Here is a tiny trained network, its code and every weight. The questions are about switching its units off for an input and a target symbol, where a switched-off unit gives its printed mean instead of its output.

import numpy as np


def w(rows, s, z=0):
    codes = np.array(rows[::2]) - 128.0
    scale = np.full(codes.shape[1], s)
    scale[-1] = z or s
    return codes * scale


def norm(h):
    return h / np.sqrt((h * h).mean(-1, keepdims=True) + 1e-5)


def f(y):
    return np.maximum(y, 0)


def softmax(a):
    e = np.exp(a - a.max(-1, keepdims=True))
    return e / e.sum(-1, keepdims=True)


def log_softmax(a):
    a = a - a.max(-1, keepdims=True)
    return a - np.log(np.exp(a).sum(-1, keepdims=True))


def net(x, mask):
    ids = ['αβγδεζηθλμφψω'.index(c) for c in x.split()]
    T = len(ids)
    res = E[ids] + P[:T]
    u = 0
    for l in range(2):
        r = norm(res)
        for j in range(3):
            rows = slice(3 * j, 3 * j + 3)
            q, k, v = (r @ M[l][rows].T for M in (Q, K, V))
            z = softmax(np.where(np.tri(T) > 0, q @ k.T / 3**0.5, -1e9)) @ v
            o = O[l][rows]
            res = res + np.where(mask[u + j], z, o[:, -1]) @ o[:, :-1]
        u += 3
        y = f(norm(res) @ A[l][:, :-1].T + A[l][:, -1])
        res = res + np.where(mask[u : u + 4], y, B[l][:, -1]) @ B[l][:, :-1]
        u += 4
    return log_softmax(norm(res)[-1] @ U[:, :-1].T + U[:, -1])


Q, K, V, O, A, B = {}, {}, {}, {}, {}, {}
E = w([
[108,159,127],'α',
[192,129,89],'β',
[29,74,107],'γ',
[146,88,129],'δ',
[200,134,38],'ε',
[184,57,88],'ζ',
[144,163,127],'η',
[104,101,160],'θ',
[161,219,92],'λ',
[109,132,123],'μ',
[86,104,167],'φ',
[72,133,6],'ψ',
[83,176,116],'ω',
],0.021)
P = w([
[133,141,185],'0',
[61,140,135],'1',
[147,103,105],'2',
[121,84,2],'3',
[137,232,186],'4',
[124,68,39],'5',
[183,176,160],'6',
[28,2,93],'7',
],0.009)
Q[0] = w([
[125,82,136],'L0H0',
[78,145,198],'L0H0',
[92,183,217],'L0H0',
[208,171,179],'L0H1',
[156,85,163],'L0H1',
[76,96,62],'L0H1',
[107,115,106],'L0H2',
[229,118,192],'L0H2',
[70,247,101],'L0H2',
],0.014)
K[0] = w([
[141,131,190],'L0H0',
[178,87,187],'L0H0',
[160,98,131],'L0H0',
[10,165,72],'L0H1',
[165,128,41],'L0H1',
[232,23,143],'L0H1',
[211,84,51],'L0H2',
[62,130,226],'L0H2',
[90,83,36],'L0H2',
],0.012)
V[0] = w([
[141,98,230],'L0H0',
[161,86,122],'L0H0',
[71,197,198],'L0H0',
[170,161,228],'L0H1',
[139,158,197],'L0H1',
[163,92,98],'L0H1',
[48,249,153],'L0H2',
[104,144,96],'L0H2',
[91,105,87],'L0H2',
],0.012)
O[0] = w([
[254,149,151,3],'L0H0',
[171,141,117,53],'L0H0',
[91,100,180,206],'L0H0',
[226,122,56,83],'L0H1',
[194,145,72,111],'L0H1',
[110,77,166,100],'L0H1',
[113,220,104,209],'L0H2',
[105,112,87,199],'L0H2',
[29,84,98,192],'L0H2',
],0.0083,0.0053)
A[0] = w([
[34,196,218,60],'L0N0',
[150,251,2,154],'L0N1',
[144,179,249,137],'L0N2',
[139,143,225,10],'L0N3',
],0.0085,0.0014)
B[0] = w([
[168,87,248,228],'L0N0',
[11,183,189,255],'L0N1',
[9,155,2,151],'L0N2',
[48,195,29,138],'L0N3',
],0.0089,0.0065)
Q[1] = w([
[187,230,117],'L1H0',
[82,47,126],'L1H0',
[238,94,92],'L1H0',
[216,63,131],'L1H1',
[3,95,104],'L1H1',
[149,150,136],'L1H1',
[144,208,203],'L1H2',
[136,201,148],'L1H2',
[186,135,97],'L1H2',
],0.014)
K[1] = w([
[116,93,206],'L1H0',
[138,148,83],'L1H0',
[12,79,163],'L1H0',
[67,154,131],'L1H1',
[193,213,96],'L1H1',
[117,96,136],'L1H1',
[195,163,249],'L1H2',
[140,180,220],'L1H2',
[67,101,139],'L1H2',
],0.015)
V[1] = w([
[103,94,69],'L1H0',
[66,164,54],'L1H0',
[70,92,144],'L1H0',
[199,121,196],'L1H1',
[129,205,137],'L1H1',
[112,124,219],'L1H1',
[122,21,251],'L1H2',
[98,137,152],'L1H2',
[81,39,18],'L1H2',
],0.018)
O[1] = w([
[69,119,213,137],'L1H0',
[91,34,132,244],'L1H0',
[87,160,90,143],'L1H0',
[211,166,131,47],'L1H1',
[189,65,75,213],'L1H1',
[174,124,54,128],'L1H1',
[135,207,104,46],'L1H2',
[162,173,122,172],'L1H2',
[47,115,251,185],'L1H2',
],0.015,0.011)
A[1] = w([
[251,149,158,203],'L1N0',
[125,192,138,246],'L1N1',
[170,178,231,124],'L1N2',
[223,136,125,98],'L1N3',
],0.016,0.0014)
B[1] = w([
[140,204,216,217],'L1N0',
[247,171,178,202],'L1N1',
[160,223,79,253],'L1N2',
[181,105,235,194],'L1N3',
],0.011,0.0021)
U = w([
[131,143,86,2],'α',
[167,177,151,108],'β',
[111,191,82,80],'γ',
[149,163,125,69],'δ',
[49,157,165,131],'ε',
[136,169,137,252],'ζ',
[223,85,129,128],'η',
[183,123,159,24],'θ',
[171,108,108,14],'λ',
[137,129,66,122],'μ',
[134,52,206,214],'φ',
[97,135,117,109],'ψ',
[81,150,11,174],'ω',
],0.012,0.0038)

Each question gives the input, a string of symbols that net reads in full, and the target symbol t.
The units are the heads (3 rows each of Q, K, V and O) and the neurons (one row each of A and B). Each row of codes is followed by its name. A weight is (code - 128) times the scale printed after its matrix; where a second scale follows, it is the last column's (O, A, B and U).
mask holds one flag per unit, layer by layer, with each layer's heads first. A switched-off unit (its flag False) gives its mean, the last column of its rows in O or B, instead of its output. The means were averaged over made-up inputs and are rounded, as every weight is.
A unit's drop is (log p(t) with every unit on - log p(t) with that unit switched off) / (log p(t) with every unit on - log p(t) with every unit switched off).
The circuit of an input: a set's keep is (log p(t) with only the set's units on - log p(t) with every unit switched off) / (log p(t) with every unit on - log p(t) with every unit switched off). Starting from the 12 units with the biggest drops (on a tie, the unit counted first), units are removed one at a time, each time the one whose removal leaves the highest keep (on an exact tie, the one counted first), for as long as the keep stays at least 0.8.
units of the circuit, in order: the units of the circuit, biggest drop first
k most important neurons: the k neurons with the biggest drops, biggest first
top k neurons in layer l: the k neurons of layer l with the biggest drops, biggest first
which heads matter: for each layer, one digit per head in row order, 1 if its drop is at least 0.15 and else 0, layers parted by /
drop when u is switched off: that unit's drop, to one decimal
input ω β ω, target ω: units of the circuit, in order	[L1H2, L0N0]
input ω ε ε ω η ω δ, target ω: units of the circuit, in order	[L1H2, L0H2]
input ω ω λ, target ω: units of the circuit, in order	[L1H2]
input ω λ ε ω η, target ω: which heads matter	000 / 001
input ω γ φ, target ω: 3 most important neurons	[L0N2, L0N0, L0N3]
input η ω φ ω ζ ε ε, target η: which heads matter	111 / 111
input ω ω ε, target ω: units of the circuit, in order	[L0H2, L1H2, L0N1]
input η ω α ω ε, target η: which heads matter	110 / 111
input ω φ ψ ω ζ, target ω: units of the circuit, in order	[L0H2, L1H2]
input ω ω η λ, target ω: top 2 neurons in layer 0	[L0N1, L0N0]
input ω λ ω θ ω ω ω, target ω: 2 most important neurons	[L0N1, L0N0]
input ε μ ε, target ε: which heads matter	011 / 010
input ω ω φ ω ω φ α, target ω: top 2 neurons in layer 0	[L0N2, L0N1]
input λ ψ ε φ ω α β, target ω: units of the circuit, in order	[L1H2]
input ω ω α ω γ, target ω: drop when L1H2 is switched off	0.5
input ω ε β ζ α ω φ, target ω: drop when L0N1 is switched off	0.3
input ω ω η β δ, target ω: drop when L0H2 is switched off	0.0
input ω ω η φ γ, target ω: drop when L1H0 is switched off	0.1
